Below are the code and all the weights of a small trained network. Each question names an input and a target symbol and asks about switching units off, where a switched-off unit gives its printed mean instead of its output.

import numpy as np


def w(rows, s, z=0):
    codes = np.array(rows[::2]) - 128.0
    scale = np.full(codes.shape[1], s)
    scale[-1] = z or s
    return codes * scale


def softmax(a):
    e = np.exp(a - a.max(-1, keepdims=True))
    return e / e.sum(-1, keepdims=True)


def log_softmax(a):
    a = a - a.max(-1, keepdims=True)
    return a - np.log(np.exp(a).sum(-1, keepdims=True))


def net(x, mask):
    ids = ['αδηθξφ'.index(c) for c in x.split()]
    T = len(ids)
    res = E[ids] + P[:T]
    u = 0
    for l in range(3):
        r = res
        for j in range(3):
            rows = slice(2 * j, 2 * j + 2)
            q, k, v = (r @ M[l][rows].T for M in (Q, K, V))
            z = softmax(np.where(np.tri(T) > 0, q @ k.T / 2**0.5, -1e9)) @ v
            o = O[l][rows]
            res = res + np.where(mask[u + j], z, o[:, -1]) @ o[:, :-1]
        u += 3
    return log_softmax(res[-1] @ U[:, :-1].T + U[:, -1])


Q, K, V, O = {}, {}, {}, {}
E = w([
[75,39,142],'α',
[23,77,169],'δ',
[77,140,54],'η',
[81,184,10],'θ',
[165,217,231],'ξ',
[163,152,102],'φ',
],0.012)
P = w([
[113,120,162],'0',
[2,234,197],'1',
[2,211,183],'2',
[24,179,181],'3',
[49,144,178],'4',
[63,124,187],'5',
[81,99,182],'6',
[102,79,174],'7',
[109,62,167],'8',
[131,52,164],'9',
[183,23,153],'10',
[178,24,163],'11',
[71,130,163],'12',
],0.0058)
Q[0] = w([
[7,95,119],'L0H1',
[138,133,66],'L0H1',
[81,80,74],'L0H2',
[153,116,120],'L0H2',
[111,84,74],'L0H3',
[43,201,138],'L0H3',
],0.016)
K[0] = w([
[194,99,164],'L0H1',
[121,183,146],'L0H1',
[174,98,123],'L0H2',
[116,105,130],'L0H2',
[50,112,83],'L0H3',
[253,89,99],'L0H3',
],0.015)
V[0] = w([
[91,177,108],'L0H1',
[11,72,159],'L0H1',
[42,48,134],'L0H2',
[128,125,139],'L0H2',
[129,95,46],'L0H3',
[166,126,129],'L0H3',
],0.012)
O[0] = w([
[101,255,118,134],'L0H1',
[60,126,114,247],'L0H1',
[58,136,110,221],'L0H2',
[130,124,124,133],'L0H2',
[182,72,72,101],'L0H3',
[164,126,152,98],'L0H3',
],0.01,0.012)
Q[1] = w([
[2,69,163],'L1H1',
[130,71,161],'L1H1',
[47,121,165],'L1H2',
[148,171,147],'L1H2',
[164,246,75],'L1H3',
[155,160,152],'L1H3',
],0.0095)
K[1] = w([
[93,59,224],'L1H1',
[70,155,154],'L1H1',
[152,192,2],'L1H2',
[177,92,140],'L1H2',
[110,193,201],'L1H3',
[78,136,153],'L1H3',
],0.0093)
V[1] = w([
[193,21,133],'L1H1',
[175,191,138],'L1H1',
[154,103,19],'L1H2',
[85,158,158],'L1H2',
[49,111,107],'L1H3',
[127,254,27],'L1H3',
],0.0091)
O[1] = w([
[10,236,116,17],'L1H1',
[16,59,130,29],'L1H1',
[137,170,26,122],'L1H2',
[176,97,204,192],'L1H2',
[197,146,164,249],'L1H3',
[204,46,2,146],'L1H3',
],0.0061,0.016)
Q[2] = w([
[101,105,178],'L2H1',
[208,54,155],'L2H1',
[114,107,26],'L2H2',
[2,117,133],'L2H2',
[132,189,91],'L2H3',
[187,214,179],'L2H3',
],0.0089)
K[2] = w([
[135,137,97],'L2H1',
[129,199,131],'L2H1',
[93,200,148],'L2H2',
[2,107,167],'L2H2',
[107,178,140],'L2H3',
[202,201,22],'L2H3',
],0.0097)
V[2] = w([
[110,253,151],'L2H1',
[178,81,138],'L2H1',
[99,76,109],'L2H2',
[143,51,192],'L2H2',
[83,74,113],'L2H3',
[119,87,156],'L2H3',
],0.013)
O[2] = w([
[133,248,153,93],'L2H1',
[152,99,133,207],'L2H1',
[87,126,100,116],'L2H2',
[112,98,169,254],'L2H2',
[88,171,112,114],'L2H3',
[108,130,82,185],'L2H3',
],0.012,0.0096)
U = w([
[196,169,222,181],'α',
[253,48,183,181],'δ',
[150,63,97,64],'η',
[176,85,41,147],'θ',
[27,20,178,2],'ξ',
[5,167,90,204],'φ',
],0.0051,0.0048)

Each question gives the input, a string of symbols that net reads in full, and the target symbol t.
The units are the heads (2 rows each of Q, K, V and O). Each row of codes is followed by its name. A weight is (code - 128) times the scale printed after its matrix; where a second scale follows, it is the last column's (O and U).
mask holds one flag per head, layer by layer. A switched-off head (its flag False) gives its mean, the last column of its rows in O, instead of its output. The means were averaged over made-up inputs and are rounded, as every weight is.
A unit's drop is (log p(t) with every unit on - log p(t) with that unit switched off) / (log p(t) with every unit on - log p(t) with every unit switched off).
The circuit of an input: a set's keep is (log p(t) with only the set's units on - log p(t) with every unit switched off) / (log p(t) with every unit on - log p(t) with every unit switched off). Starting from all 9 units, units are removed one at a time, each time the one whose removal leaves the highest keep (on an exact tie, the one counted first), for as long as the keep stays at least 0.8.
units of the circuit, in order: the units of the circuit, biggest drop first
unit that matters most: the unit with the biggest drop
heads that matter: for each layer, one digit per head in row order, 1 if its drop is at least 0.15 and else 0, layers parted by /
drop of u: that unit's drop, to one decimal
input α α δ α θ, target α: units of the circuit, in order	L1H3; L1H1; L0H1; L2H1
input α θ φ δ φ δ δ δ δ ξ θ, target α: heads that matter	101 / 100 / 100
input θ δ δ δ θ α, target θ: heads that matter	001 / 011 / 010
input α δ φ δ α δ δ φ, target α: heads that matter	101 / 101 / 100
input η α δ, target θ: units of the circuit, in order	L0H3; L1H2; L1H3; L2H2
input θ α δ α ξ δ δ δ α, target θ: units of the circuit, in order	L0H3; L1H2; L1H3; L2H2
input φ α φ φ α δ η, target φ: heads that matter	111 / 111 / 100
input δ α φ θ, target δ: heads that matter	110 / 100 / 001
input δ η δ δ α δ α α α δ α δ, target ξ: units of the circuit, in order	L2H2; L0H1
input θ θ δ ξ, target θ: units of the circuit, in order	L1H3; L2H2; L0H1
input α ξ δ δ φ δ φ φ δ φ ξ, target α: units of the circuit, in order	L2H1; L0H3
input θ ξ ξ δ δ δ δ α α φ φ, target θ: heads that matter	101 / 111 / 010
input θ α η δ θ φ, target θ: units of the circuit, in order	L0H3; L2H2; L1H2
input α δ δ ξ α δ δ δ δ α α δ, target α: units of the circuit, in order	L2H1; L0H1; L0H3
input δ δ δ δ δ δ δ α δ, target ξ: units of the circuit, in order	L2H2; L1H2; L0H1
input δ φ δ, target δ: unit that matters most	L1H1
input α η α δ δ α δ φ, target α: units of the circuit, in order	L1H3; L0H1; L1H1; L2H1
input φ δ δ δ φ δ δ α φ δ, target φ: heads that matter	111 / 101 / 101
input α δ ξ φ ξ α δ α δ δ, target α: heads that matter	101 / 101 / 100
input θ δ δ δ η, target θ: heads that matter	001 / 011 / 010
input ξ α θ, target ξ: heads that matter	001 / 111 / 010
input ξ δ θ δ δ α δ θ, target ξ: heads that matter	111 / 111 / 010
input ξ δ α φ δ δ α, target ξ: drop of L1H2	0.3
input δ δ φ η, target δ: drop of L1H3	0.1
input ξ δ α δ δ φ δ δ θ φ α δ α, target ξ: drop of L1H2	0.1
input α δ α, target α: drop of L2H1	0.7
